Below is a small trained network, with its code and all its weights. Each question gives an input and a class and asks what happens when units are switched off, that is, made to give their printed mean instead of their output.

import numpy as np


def w(rows, s, z=0):
    codes = np.array(rows[::2]) - 128.0
    scale = np.full(codes.shape[1], s)
    scale[-1] = z or s
    return codes * scale


def f(y):
    return y / 2 * (1 + np.tanh(0.7978845608 * (y + 0.044715 * y**3)))


def log_softmax(a):
    a = a - a.max(-1, keepdims=True)
    return a - np.log(np.exp(a).sum(-1, keepdims=True))


def net(x, mask):
    res = np.array(x, float).reshape(1, 7) / 4 @ E
    y = f(res @ A[0][:, :-1].T + A[0][:, -1])
    res = res + np.where(mask, y, B[0][:, -1]) @ B[0][:, :-1]
    return log_softmax(res[-1] @ U[:, :-1].T + U[:, -1])


A, B = {}, {}
E = w([
[122,132,118,130,120,124,134,127,130,124,113],'x0',
[121,126,133,129,117,136,131,128,130,119,123],'x1',
[70,56,145,107,175,125,120,163,4,136,65],'x2',
[128,125,134,122,116,122,128,123,132,118,114],'x3',
[125,122,128,123,120,125,125,127,129,116,130],'x4',
[103,175,136,55,215,153,158,108,171,56,109],'x5',
[19,146,190,202,153,32,119,124,162,145,145],'x6',
],0.016)
A[0] = w([
[161,149,110,88,152,189,125,103,144,71,119,112],'neuron 1',
[88,110,120,88,194,160,143,103,180,87,116,151],'neuron 2',
[79,167,158,201,134,64,91,118,212,139,172,143],'neuron 3',
[85,118,162,167,172,119,108,108,98,130,77,88],'neuron 4',
[102,187,137,85,213,154,139,114,145,77,110,146],'neuron 5',
[78,149,186,208,84,61,100,115,196,124,175,135],'neuron 6',
[56,144,131,115,177,169,107,129,92,105,74,89],'neuron 7',
[15,77,205,168,210,41,135,128,81,127,89,86],'neuron 8',
[244,125,93,99,95,168,133,109,88,100,132,220],'neuron 9',
[108,157,208,155,117,100,140,132,132,130,160,125],'neuron 10',
[173,234,108,152,151,181,169,67,255,77,163,180],'neuron 11',
[100,156,163,46,254,152,205,116,185,62,113,155],'neuron 12',
[202,99,86,51,153,206,139,136,46,109,73,172],'neuron 13',
[150,88,123,98,177,155,145,171,2,120,65,124],'neuron 14',
[89,16,131,130,96,114,102,190,65,174,87,136],'neuron 15',
[166,104,134,198,30,111,91,147,87,202,131,249],'neuron 16',
[184,152,118,175,27,158,112,144,217,173,161,196],'neuron 17',
[103,78,141,90,79,153,101,164,59,178,95,127],'neuron 18',
[101,172,171,203,145,112,137,83,204,132,160,102],'neuron 19',
],0.0099,0.012)
B[0] = w([
[192,136,152,108,171,159,83,105,154,150,72,185],'neuron 1',
[147,170,154,28,126,121,106,160,115,139,62,185],'neuron 2',
[73,108,165,45,122,50,187,104,108,92,115,192],'neuron 3',
[115,166,160,159,114,143,120,184,65,169,157,171],'neuron 4',
[108,185,166,50,136,114,57,148,108,124,54,198],'neuron 5',
[77,82,156,86,97,37,188,98,92,143,124,192],'neuron 6',
[100,135,177,121,124,130,87,155,88,85,134,176],'neuron 7',
[74,221,154,199,76,147,76,198,68,197,182,242],'neuron 8',
[241,167,51,142,123,244,178,118,203,110,183,241],'neuron 9',
[117,124,159,98,126,93,148,142,105,110,156,158],'neuron 10',
[159,140,132,87,160,116,184,169,243,185,91,248],'neuron 11',
[58,194,155,65,127,135,36,142,133,102,26,234],'neuron 12',
[210,103,77,117,177,184,96,66,98,113,52,254],'neuron 13',
[108,16,144,163,162,182,115,86,50,62,64,237],'neuron 14',
[71,96,110,215,255,132,127,169,135,122,192,233],'neuron 15',
[125,64,101,212,51,130,204,84,124,134,233,240],'neuron 16',
[204,167,99,82,33,130,186,41,113,146,156,219],'neuron 17',
[96,44,84,144,157,119,111,133,132,103,145,203],'neuron 18',
[85,109,158,68,116,65,145,75,124,76,99,171],'neuron 19',
],0.0095,0.024)
U = w([
[237,169,52,134,31,187,174,78,173,159,192,150],'0',
[160,20,77,218,179,195,121,103,102,101,149,77],'1',
[235,208,127,63,160,172,96,150,249,190,60,160],'2',
[159,98,152,66,206,183,42,101,19,99,21,111],'3',
[129,83,187,108,63,50,180,37,82,160,154,222],'4',
[54,111,156,217,134,91,122,214,81,194,205,193],'5',
[56,162,201,52,145,43,118,139,202,117,70,77],'6',
[83,234,211,138,116,136,3,224,33,159,111,7],'7',
],0.0076,0.0021)

Each question gives the input, the list of numbers given to net, and the class t.
The units are the neurons (one row each of A and B). Each row of codes is followed by its name. A weight is (code - 128) times the scale printed after its matrix; where a second scale follows, it is the last column's (A, B and U).
mask holds one flag per neuron, in row order. A switched-off neuron (its flag False) gives its mean, the last column of its row in B, instead of its output. The means were averaged over made-up inputs and are rounded, as every weight is.
A unit's drop is (log p(t) with every unit on - log p(t) with that unit switched off) / (log p(t) with every unit on - log p(t) with every unit switched off).
The circuit of an input: a set's keep is (log p(t) with only the set's units on - log p(t) with every unit switched off) / (log p(t) with every unit on - log p(t) with every unit switched off). Starting from the 12 units with the biggest drops (on a tie, the unit counted first), units are removed one at a time, each time the one whose removal leaves the highest keep (on an exact tie, the one counted first), for as long as the keep stays at least 0.8.
units of the circuit, in order: the units of the circuit, biggest drop first
most important unit: the unit with the biggest drop
k most important neurons: the k neurons with the biggest drops, biggest first
drop of u: that unit's drop, to one decimal
input [-2,5,0,-8,-2,0,4], class 4: most important unit	neuron 15
input [8,8,0,6,-5,-8,-6], class 0: 2 most important neurons	[neuron 17; neuron 9]
input [8,-6,2,-2,-4,-3,1], class 5: 2 most important neurons	[neuron 13; neuron 9]
input [0,3,-7,-2,-2,8,1], class 6: 2 most important neurons	[neuron 19; neuron 9]
input [8,4,-6,4,3,0,5], class 4: 3 most important neurons	[neuron 17; neuron 12; neuron 6]
input [5,0,0,5,-2,-7,-1], class 0: 2 most important neurons	[neuron 14; neuron 17]
input [-3,-2,-4,2,5,1,4], class 6: 2 most important neurons	[neuron 16; neuron 11]
input [8,5,-6,3,0,0,6], class 4: 3 most important neurons	[neuron 17; neuron 6; neuron 12]
input [-4,-4,6,6,2,-7,1], class 5: 3 most important neurons	[neuron 8; neuron 9; neuron 13]
input [3,6,-4,-5,1,1,5], class 6: 2 most important neurons	[neuron 16; neuron 11]
input [7,-5,7,4,8,1,6], class 7: 2 most important neurons	[neuron 8; neuron 16]
input [-1,5,-1,3,6,-3,0], class 0: drop of neuron 14	0.1
input [-5,4,5,-4,0,0,5], class 5: drop of neuron 12	0.1
input [8,1,0,6,-1,-4,-1], class 0: units of the circuit, in order	[neuron 14]
input [8,-2,-1,5,-2,0,-7], class 0: drop of neuron 12	0.2
